Here is a tiny trained network, its code and every weight. The questions are about switching its units off for an input and a class, where a switched-off unit gives its printed mean instead of its output.

import numpy as np


def w(rows, s, z=0):
    codes = np.array(rows[::2]) - 128.0
    scale = np.full(codes.shape[1], s)
    scale[-1] = z or s
    return codes * scale


def norm(h):
    return h / np.sqrt((h * h).mean(-1, keepdims=True) + 1e-5)


def f(y):
    return np.maximum(y, 0)


def log_softmax(a):
    a = a - a.max(-1, keepdims=True)
    return a - np.log(np.exp(a).sum(-1, keepdims=True))


def net(x, mask):
    res = np.array(x, float).reshape(1, 7) / 4 @ E
    u = 0
    for l in range(3):
        y = f(norm(res) @ A[l][:, :-1].T + A[l][:, -1])
        res = res + np.where(mask[u : u + 7], y, B[l][:, -1]) @ B[l][:, :-1]
        u += 7
    return log_softmax(norm(res)[-1] @ U[:, :-1].T + U[:, -1])


A, B = {}, {}
E = w([
[211,40,105,123,70,150,29,102,131,92,15,145],'x0',
[127,123,114,105,131,105,109,122,117,135,139,126],'x1',
[131,118,135,253,112,20,77,118,199,127,143,221],'x2',
[125,122,121,135,127,130,130,127,114,121,137,132],'x3',
[152,44,125,122,225,67,177,118,119,171,89,110],'x4',
[138,149,133,150,164,136,112,123,131,122,122,110],'x5',
[108,136,113,121,141,155,125,103,142,140,118,143],'x6',
],0.0066)
A[0] = w([
[112,46,163,161,246,45,169,164,134,194,80,198,108],'L0N0',
[191,129,153,50,95,197,2,132,112,70,61,184,89],'L0N1',
[170,150,94,215,87,29,52,78,194,155,87,235,19],'L0N2',
[185,21,120,81,195,121,243,48,109,119,84,53,3],'L0N3',
[215,66,69,121,125,141,81,115,113,109,52,165,68],'L0N4',
[167,92,108,110,215,106,124,137,132,156,60,112,26],'L0N5',
[108,134,79,73,137,164,78,159,73,88,24,101,163],'L0N6',
],0.0042,0.0033)
B[0] = w([
[174,100,35,151,89,156,180,151,154,38,193,95,254],'L0N0',
[156,100,94,189,134,160,197,156,123,104,181,113,254],'L0N1',
[139,143,206,104,151,165,135,73,66,211,111,118,246],'L0N2',
[91,106,138,126,100,148,61,140,54,137,2,80,218],'L0N3',
[66,131,164,117,125,142,126,177,81,128,113,161,227],'L0N4',
[143,79,108,73,112,181,114,156,82,151,122,133,173],'L0N5',
[182,127,105,148,93,146,102,170,122,134,189,84,237],'L0N6',
],0.0071,0.0045)
A[1] = w([
[119,221,185,146,75,142,100,166,97,201,136,155,150],'L1N0',
[124,204,143,117,127,149,139,138,114,127,183,135,159],'L1N1',
[139,107,124,111,207,108,209,79,95,145,137,76,135],'L1N2',
[81,187,143,19,184,179,225,183,75,102,172,68,175],'L1N3',
[115,160,181,87,126,98,148,58,98,156,86,3,2],'L1N4',
[154,130,80,46,137,63,145,89,175,150,135,146,32],'L1N5',
[140,126,121,146,141,68,131,98,188,181,118,119,31],'L1N6',
],0.0055,0.0033)
B[1] = w([
[106,218,83,74,111,89,7,143,113,104,61,137,182],'L1N0',
[58,128,215,129,102,80,3,196,116,198,119,157,181],'L1N1',
[146,127,32,100,77,144,178,184,156,81,143,182,178],'L1N2',
[241,50,227,146,117,145,46,54,86,108,64,115,254],'L1N3',
[119,135,69,211,172,92,149,100,180,160,253,207,148],'L1N4',
[133,150,168,196,99,151,85,135,103,125,120,126,130],'L1N5',
[101,120,74,163,114,191,136,118,139,123,169,44,133],'L1N6',
],0.0054,0.009)
A[2] = w([
[182,202,59,109,102,187,179,144,153,102,192,26,88],'L2N0',
[71,95,69,209,95,88,44,181,174,142,113,156,30],'L2N1',
[39,208,115,131,155,6,139,238,205,187,155,155,203],'L2N2',
[122,62,39,152,181,97,229,129,239,217,212,79,85],'L2N3',
[183,11,124,129,202,102,210,66,93,128,46,102,3],'L2N4',
[206,10,179,132,175,149,200,94,99,170,101,123,62],'L2N5',
[116,117,43,177,95,113,117,175,118,149,3,142,53],'L2N6',
],0.0056,0.0022)
B[2] = w([
[114,65,46,153,127,110,192,167,220,99,151,113,181],'L2N0',
[105,159,173,26,239,103,158,81,89,131,136,94,168],'L2N1',
[104,88,69,145,147,123,255,103,210,124,144,164,176],'L2N2',
[177,67,47,121,73,215,120,192,112,92,81,95,184],'L2N3',
[40,212,214,120,166,43,153,61,181,160,189,184,235],'L2N4',
[43,226,93,156,143,74,161,140,233,111,164,214,253],'L2N5',
[167,151,169,68,139,120,29,86,68,184,90,85,183],'L2N6',
],0.0073,0.0064)
U = w([
[182,134,254,61,107,180,13,90,6,150,25,36,126],'0',
[31,239,166,129,224,8,217,66,192,131,180,180,3],'1',
[213,27,18,206,51,225,238,215,166,19,190,7,226],'2',
],0.0067,0.0031)

Each question gives the input, the list of numbers given to net, and the class t.
The units are the neurons (one row each of A and B). Each row of codes is followed by its name. A weight is (code - 128) times the scale printed after its matrix; where a second scale follows, it is the last column's (A, B and U).
mask holds one flag per neuron, layer by layer. A switched-off neuron (its flag False) gives its mean, the last column of its row in B, instead of its output. The means were averaged over made-up inputs and are rounded, as every weight is.
A unit's drop is (log p(t) with every unit on - log p(t) with that unit switched off) / (log p(t) with every unit on - log p(t) with every unit switched off).
The circuit of an input: a set's keep is (log p(t) with only the set's units on - log p(t) with every unit switched off) / (log p(t) with every unit on - log p(t) with every unit switched off). Starting from the 12 units with the biggest drops (on a tie, the unit counted first), units are removed one at a time, each time the one whose removal leaves the highest keep (on an exact tie, the one counted first), for as long as the keep stays at least 0.8.
circuit, biggest first: the units of the circuit, biggest drop first
most important unit: the unit with the biggest drop
top k neurons: the k neurons with the biggest drops, biggest first
drop when u is switched off: that unit's drop, to one decimal
input [1,-8,2,-8,-4,3,-7], class 0: top 4 neurons	[L2N5; L2N4; L0N2; L1N4]
input [-7,0,-6,-6,-7,-3,-6], class 0: circuit, biggest first	[L1N3]
input [-4,-5,-7,-3,2,-2,-2], class 1: top 2 neurons	[L1N3; L2N5]
input [4,-7,1,5,6,-5,7], class 1: top 2 neurons	[L2N4; L2N5]
input [2,-6,2,-7,0,-2,5], class 0: top 4 neurons	[L1N0; L0N2; L0N4; L1N3]
input [1,5,6,2,-8,3,-8], class 0: top 3 neurons	[L0N2; L2N5; L2N4]
input [6,-5,1,2,8,5,3], class 1: top 3 neurons	[L2N4; L2N5; L1N0]
input [-1,-2,0,-4,-1,-2,-8], class 0: top 2 neurons	[L0N0; L2N5]
input [-6,-1,-7,-6,0,-2,-5], class 0: top 4 neurons	[L1N3; L1N1; L0N0; L0N1]
input [0,-6,-3,-6,2,3,-1], class 1: top 4 neurons	[L1N0; L1N4; L1N1; L2N5]
input [-8,4,0,7,-3,-2,8], class 0: top 2 neurons	[L1N3; L2N5]
input [0,-4,5,-5,6,2,3], class 2: top 2 neurons	[L0N0; L1N3]
input [-8,1,4,2,2,1,-5], class 2: drop when L2N3 is switched off	0.1
input [6,5,3,6,1,2,1], class 1: most important unit	L0N1
input [-4,-4,8,8,5,5,3], class 2: drop when L2N3 is switched off	0.1
input [5,6,-1,-2,-3,-5,6], class 2: drop when L0N1 is switched off	2.3
